Here is a tiny trained network, its code and every weight. The questions are about switching its units off for an input and a target symbol, where a switched-off unit gives its printed mean instead of its output.

import numpy as np


def w(rows, s, z=0):
    codes = np.array(rows[::2]) - 128.0
    scale = np.full(codes.shape[1], s)
    scale[-1] = z or s
    return codes * scale


def f(y):
    return np.maximum(y, 0)


def softmax(a):
    e = np.exp(a - a.max(-1, keepdims=True))
    return e / e.sum(-1, keepdims=True)


def log_softmax(a):
    a = a - a.max(-1, keepdims=True)
    return a - np.log(np.exp(a).sum(-1, keepdims=True))


def net(x, mask):
    ids = ['αβγδζηλξπστφψω'.index(c) for c in x.split()]
    T = len(ids)
    res = E[ids] + P[:T]
    u = 0
    for l in range(2):
        r = res
        for j in range(3):
            rows = slice(2 * j, 2 * j + 2)
            q, k, v = (r @ M[l][rows].T for M in (Q, K, V))
            z = softmax(np.where(np.tri(T) > 0, q @ k.T / 2**0.5, -1e9)) @ v
            o = O[l][rows]
            res = res + np.where(mask[u + j], z, o[:, -1]) @ o[:, :-1]
        u += 3
        y = f(res @ A[l][:, :-1].T + A[l][:, -1])
        res = res + np.where(mask[u : u + 8], y, B[l][:, -1]) @ B[l][:, :-1]
        u += 8
    return log_softmax(res[-1] @ U[:, :-1].T + U[:, -1])


Q, K, V, O, A, B = {}, {}, {}, {}, {}, {}
E = w([
[199,169,100,55,91,122,44],'α',
[104,78,164,70,112,255,97],'β',
[136,136,150,160,71,83,160],'γ',
[170,150,64,78,120,100,125],'δ',
[159,181,43,82,114,99,140],'ζ',
[131,79,137,51,89,241,154],'η',
[69,108,94,65,102,237,200],'λ',
[140,109,156,164,86,71,159],'ξ',
[147,108,157,171,102,66,154],'π',
[126,101,161,171,100,74,152],'σ',
[114,83,123,63,106,228,157],'τ',
[127,60,42,133,148,37,71],'φ',
[111,217,171,200,179,93,105],'ψ',
[103,13,189,191,136,83,92],'ω',
],0.006)
P = w([
[233,121,130,30,2,96,132],'0',
[126,123,117,133,115,144,141],'1',
[93,123,121,152,112,128,112],'2',
[93,131,127,174,143,110,107],'3',
[68,117,146,177,187,110,100],'4',
[53,121,151,181,203,106,107],'5',
[38,120,156,184,216,100,112],'6',
],0.0044)
Q[0] = w([
[126,184,151,169,155,63,135],'L0H0',
[128,184,155,172,153,64,139],'L0H0',
[78,111,168,82,113,255,228],'L0H1',
[130,112,130,199,152,7,81],'L0H1',
[97,119,135,114,127,205,169],'L0H2',
[158,137,121,141,128,52,87],'L0H2',
],0.0088)
K[0] = w([
[62,184,196,183,187,134,68],'L0H0',
[67,186,198,181,183,141,71],'L0H0',
[250,169,145,12,2,184,109],'L0H1',
[53,87,179,233,230,58,58],'L0H1',
[214,161,94,57,57,132,84],'L0H2',
[39,93,161,205,205,121,172],'L0H2',
],0.0081)
V[0] = w([
[82,216,202,154,169,207,90],'L0H0',
[102,228,176,177,185,109,58],'L0H0',
[149,165,116,31,40,254,228],'L0H1',
[180,73,196,123,106,128,43],'L0H1',
[204,104,63,69,51,84,150],'L0H2',
[69,140,120,173,181,116,153],'L0H2',
],0.0058)
O[0] = w([
[116,221,155,186,139,168,107,55],'L0H0',
[118,215,131,178,151,105,103,96],'L0H0',
[208,142,151,94,131,209,180,69],'L0H1',
[86,62,213,192,3,76,162,195],'L0H1',
[200,94,144,96,126,82,202,254],'L0H2',
[65,130,84,128,190,150,60,49],'L0H2',
],0.0059,0.0016)
A[0] = w([
[115,130,79,109,112,168,95,204],'L0N0',
[124,114,231,171,88,96,146,183],'L0N1',
[139,101,18,81,112,66,109,210],'L0N2',
[197,83,154,27,85,246,183,227],'L0N3',
[94,176,168,187,184,35,77,252],'L0N4',
[134,95,207,160,83,71,148,172],'L0N5',
[81,1,226,157,107,139,154,228],'L0N6',
[147,178,203,152,108,94,143,206],'L0N7',
],0.0065,0.0033)
B[0] = w([
[88,108,26,32,110,194,57,157],'L0N0',
[84,133,198,197,63,108,153,191],'L0N1',
[124,130,16,71,106,48,106,196],'L0N2',
[127,125,124,60,126,203,149,252],'L0N3',
[97,221,131,182,157,145,115,254],'L0N4',
[87,111,190,174,55,72,165,195],'L0N5',
[55,1,173,116,85,136,131,233],'L0N6',
[141,233,173,196,76,117,156,182],'L0N7',
],0.0059)
Q[1] = w([
[31,147,54,160,3,23,63],'L1H0',
[82,9,190,61,25,220,245],'L1H0',
[182,246,119,174,150,57,87],'L1H1',
[172,114,194,141,160,187,221],'L1H1',
[131,136,80,120,132,118,81],'L1H2',
[133,138,78,126,136,84,75],'L1H2',
],0.0053)
K[1] = w([
[10,141,166,211,183,108,85],'L1H0',
[233,143,155,140,3,70,201],'L1H0',
[89,151,96,150,225,201,32],'L1H1',
[225,164,78,36,115,153,189],'L1H1',
[51,192,187,200,190,136,73],'L1H2',
[24,158,181,179,179,166,81],'L1H2',
],0.0066)
V[1] = w([
[113,128,186,111,128,254,157],'L1H0',
[122,81,38,72,155,132,134],'L1H0',
[189,215,77,98,149,184,125],'L1H1',
[180,200,94,130,140,103,121],'L1H1',
[98,185,136,170,158,156,77],'L1H2',
[157,68,121,87,98,89,183],'L1H2',
],0.0071)
O[1] = w([
[169,189,161,210,127,253,157,111],'L1H0',
[77,217,146,68,233,120,91,33],'L1H0',
[68,82,158,117,193,170,228,3],'L1H1',
[86,40,142,101,163,100,216,62],'L1H1',
[90,97,76,121,67,186,122,8],'L1H2',
[170,155,180,136,190,58,131,253],'L1H2',
],0.0053,0.0062)
A[1] = w([
[125,159,167,159,94,105,174,193],'L1N0',
[98,13,127,113,101,147,144,251],'L1N1',
[98,162,118,28,207,119,101,242],'L1N2',
[109,183,115,139,110,254,148,188],'L1N3',
[130,176,168,162,83,133,185,188],'L1N4',
[139,163,166,140,237,119,182,198],'L1N5',
[129,174,165,162,85,132,181,191],'L1N6',
[155,102,50,107,61,160,83,141],'L1N7',
],0.0068,0.0028)
B[1] = w([
[81,119,169,171,119,110,134,255],'L1N0',
[124,88,126,71,85,84,233,195],'L1N1',
[66,189,82,53,229,122,116,199],'L1N2',
[60,117,70,131,129,254,49,188],'L1N3',
[75,121,171,171,111,118,111,253],'L1N4',
[196,220,143,149,118,117,230,188],'L1N5',
[76,115,171,173,111,118,112,250],'L1N6',
[194,159,39,108,59,121,165,204],'L1N7',
],0.0066,0.0057)
U = w([
[116,119,209,172,92,49,223,183],'α',
[49,88,145,173,125,178,2,131],'β',
[157,74,137,118,141,136,113,123],'γ',
[150,130,140,103,166,100,182,126],'δ',
[128,149,106,105,178,97,213,109],'ζ',
[176,154,152,138,129,170,115,119],'η',
[110,186,99,112,171,177,132,85],'λ',
[167,110,123,124,138,132,103,125],'ξ',
[169,104,123,120,132,126,108,131],'π',
[177,108,113,120,130,135,95,140],'σ',
[153,150,139,124,144,157,106,125],'τ',
[44,124,115,37,166,76,36,122],'φ',
[114,38,50,83,73,150,215,200],'ψ',
[206,187,65,156,68,129,72,2],'ω',
],0.0046,0.0025)

Each question gives the input, a string of symbols that net reads in full, and the target symbol t.
The units are the heads (2 rows each of Q, K, V and O) and the neurons (one row each of A and B). Each row of codes is followed by its name. A weight is (code - 128) times the scale printed after its matrix; where a second scale follows, it is the last column's (O, A, B and U).
mask holds one flag per unit, layer by layer, with each layer's heads first. A switched-off unit (its flag False) gives its mean, the last column of its rows in O or B, instead of its output. The means were averaged over made-up inputs and are rounded, as every weight is.
A unit's drop is (log p(t) with every unit on - log p(t) with that unit switched off) / (log p(t) with every unit on - log p(t) with every unit switched off).
unit that matters most: the unit with the biggest drop
top k neurons: the k neurons with the biggest drops, biggest first
top k neurons in layer l: the k neurons of layer l with the biggest drops, biggest first
which heads matter: for each layer, one digit per head in row order, 1 if its drop is at least 0.15 and else 0, layers parted by /
input η α α ξ, target α: which heads matter -> 000 / 000
input ω α ψ, target α: which heads matter -> 100 / 010
input α φ η ζ, target φ: unit that matters most -> L1H0
input ω λ ψ α α η, target ω: which heads matter -> 010 / 010
input ω ω η γ ω β, target ω: which heads matter -> 010 / 010
input α ω ζ, target ω: which heads matter -> 010 / 010
input π π λ α ω φ, target ω: which heads matter -> 010 / 010
input φ φ π α α ζ η, target φ: top 2 neurons in layer 0 -> L0N2, L0N4
input ψ η η β τ ω α, target ω: top 2 neurons -> L0N6, L1N7
input λ φ ψ φ, target ψ: top 2 neurons in layer 0 -> L0N2, L0N4
input α ζ α ψ, target α: top 2 neurons -> L0N2, L0N7
input γ ψ α ψ ψ, target β: top 2 neurons in layer 0 -> L0N4, L0N2
input φ φ α ψ ψ τ, target φ: top 2 neurons -> L0N2, L1N2
input ψ ζ β, target ψ: unit that matters most -> L1N1
input α δ φ φ λ α, target φ: which heads matter -> 010 / 100
input λ τ ψ ω α τ, target λ: top 2 neurons -> L0N3, L1N3
input β π φ τ λ, target β: which heads matter -> 011 / 110
input ω ζ β π λ, target ω: top 3 neurons in layer 0 -> L0N6, L0N5, L0N1
input σ φ ψ ζ, target ψ: top 2 neurons -> L0N4, L0N2
input β ψ ψ η, target β: top neuron in layer 0 -> L0N3
input η γ σ α ψ α, target ψ: top 2 neurons in layer 1 -> L1N1, L1N7
input ω σ α, target ω: which heads matter -> 010 / 010
input β ω ζ ω γ ω ω, target β: which heads matter -> 011 / 010
input β σ α ω ω δ, target ω: which heads matter -> 010 / 010
input ζ φ ω λ β ψ η, target ζ: top 2 neurons in layer 1 -> L1N5, L1N2
input φ ψ λ δ φ α η, target φ: which heads matter -> 100 / 100
input λ α η, target λ: unit that matters most -> L1H0
